Below are the code and all the weights of a small trained network. Each question names an input and a class and asks about switching units off, where a switched-off unit gives its printed mean instead of its output.

import numpy as np


def w(rows, s, z=0):
    codes = np.array(rows[::2]) - 128.0
    scale = np.full(codes.shape[1], s)
    scale[-1] = z or s
    return codes * scale


def f(y):
    return np.maximum(y, 0)


def log_softmax(a):
    a = a - a.max(-1, keepdims=True)
    return a - np.log(np.exp(a).sum(-1, keepdims=True))


def net(x, mask):
    res = np.array(x, float).reshape(1, 8) / 4 @ E
    y = f(res @ A[0][:, :-1].T + A[0][:, -1])
    res = res + np.where(mask, y, B[0][:, -1]) @ B[0][:, :-1]
    return log_softmax(res[-1] @ U[:, :-1].T + U[:, -1])


A, B = {}, {}
E = w([
[162,171,53,168,163,80,130,160],'x0',
[200,154,202,136,135,77,83,243],'x1',
[31,93,174,10,71,141,149,177],'x2',
[120,94,192,160,250,132,53,124],'x3',
[151,171,209,251,78,141,190,121],'x4',
[116,89,190,86,191,18,124,102],'x5',
[254,101,144,42,122,90,22,102],'x6',
[96,117,114,131,156,159,103,149],'x7',
],0.01)
A[0] = w([
[99,126,107,121,153,183,100,99,237],'N0',
[142,192,156,166,118,124,151,187,78],'N1',
[131,123,196,133,99,98,123,116,165],'N2',
[109,156,109,186,114,102,107,137,181],'N3',
[120,102,46,93,89,127,121,139,205],'N4',
[134,141,131,118,214,105,107,108,212],'N5',
[124,140,93,144,77,205,163,87,138],'N6',
[113,140,109,138,186,131,83,135,197],'N7',
[58,108,155,112,137,127,176,140,150],'N8',
[144,126,151,180,134,115,140,181,156],'N9',
[171,168,93,159,126,123,144,66,165],'N10',
[140,109,170,36,132,94,91,139,254],'N11',
[7,102,132,170,90,151,172,111,158],'N12',
],0.015,0.005)
B[0] = w([
[79,119,106,149,71,184,68,111,193],'N0',
[163,204,191,178,157,145,165,189,191],'N1',
[225,124,217,55,161,98,234,22,185],'N2',
[205,196,130,240,174,179,145,117,184],'N3',
[137,196,49,62,106,83,36,175,207],'N4',
[72,14,111,174,168,53,153,144,204],'N5',
[194,124,152,164,41,197,35,88,219],'N6',
[90,60,147,194,158,117,99,240,189],'N7',
[42,143,108,99,143,98,176,109,204],'N8',
[124,158,176,151,229,156,180,204,188],'N9',
[220,78,57,244,132,104,148,93,209],'N10',
[112,128,162,25,137,5,121,102,247],'N11',
[50,199,97,133,151,196,167,2,251],'N12',
],0.008,0.02)
U = w([
[180,39,9,196,185,102,163,112,68],'0',
[190,220,162,166,150,167,197,201,222],'1',
[204,134,92,147,20,213,81,112,101],'2',
[29,1,116,103,197,141,82,191,127],'3',
[50,184,81,113,101,195,167,63,92],'4',
[158,193,11,37,94,79,105,185,251],'5',
[199,110,192,32,127,91,191,76,14],'6',
],0.0091,0.0019)

Each question gives the input, the list of numbers given to net, and the class t.
The units are the neurons (one row each of A and B). Each row of codes is followed by its name. A weight is (code - 128) times the scale printed after its matrix; where a second scale follows, it is the last column's (A, B and U).
mask holds one flag per neuron, in row order. A switched-off neuron (its flag False) gives its mean, the last column of its row in B, instead of its output. The means were averaged over made-up inputs and are rounded, as every weight is.
A unit's drop is (log p(t) with every unit on - log p(t) with that unit switched off) / (log p(t) with every unit on - log p(t) with every unit switched off).
The circuit of an input: a set's keep is (log p(t) with only the set's units on - log p(t) with every unit switched off) / (log p(t) with every unit on - log p(t) with every unit switched off). Starting from the 12 units with the biggest drops (on a tie, the unit counted first), units are removed one at a time, each time the one whose removal leaves the highest keep (on an exact tie, the one counted first), for as long as the keep stays at least 0.8.
circuit, biggest first: the units of the circuit, biggest drop first
unit that matters most: the unit with the biggest drop
k most important neurons: the k neurons with the biggest drops, biggest first
drop of u: that unit's drop, to one decimal
input [0,2,-7,-7,8,5,8,-6], class 1: 4 most important neurons -> [N1, N11, N5, N9]
input [-5,4,5,-5,-1,-4,0,-6], class 5: unit that matters most -> N4
input [4,-2,-5,-6,5,7,-3,-3], class 1: 4 most important neurons -> [N5, N1, N3, N9]
input [8,-3,-4,-7,6,5,-3,1], class 1: 2 most important neurons -> [N1, N5]
input [-5,4,4,4,6,-2,-1,-8], class 6: 2 most important neurons -> [N2, N3]
input [-3,6,-1,5,0,-1,5,4], class 3: 2 most important neurons -> [N7, N5]
input [-8,1,0,-4,5,-8,-3,3], class 2: 3 most important neurons -> [N6, N11, N5]
input [8,7,-4,-3,-4,-7,5,7], class 1: 4 most important neurons -> [N1, N11, N3, N9]
input [5,-8,-4,2,3,-7,-7,8], class 2: 2 most important neurons -> [N6, N10]
input [-6,6,-7,-2,-4,8,-8,3], class 3: 2 most important neurons -> [N10, N5]
input [1,-2,-7,5,2,-4,-8,8], class 1: 3 most important neurons -> [N3, N9, N1]
input [4,-7,-1,-1,8,0,1,-5], class 2: 2 most important neurons -> [N6, N5]
input [4,-6,-3,8,-6,-3,-5,-1], class 3: 2 most important neurons -> [N7, N0]
input [-6,7,-3,4,-7,0,1,-6], class 3: circuit, biggest first -> [N5]
input [7,-4,2,-3,-7,6,-5,8], class 3: 2 most important neurons -> [N7, N5]
input [-1,-5,-7,2,0,-8,4,-2], class 2: drop of N6 -> 0.5
input [-7,-8,-1,2,1,6,5,8], class 3: drop of N0 -> 0.1
input [6,-2,-3,8,-6,-7,-6,2], class 3: drop of N7 -> 1.0
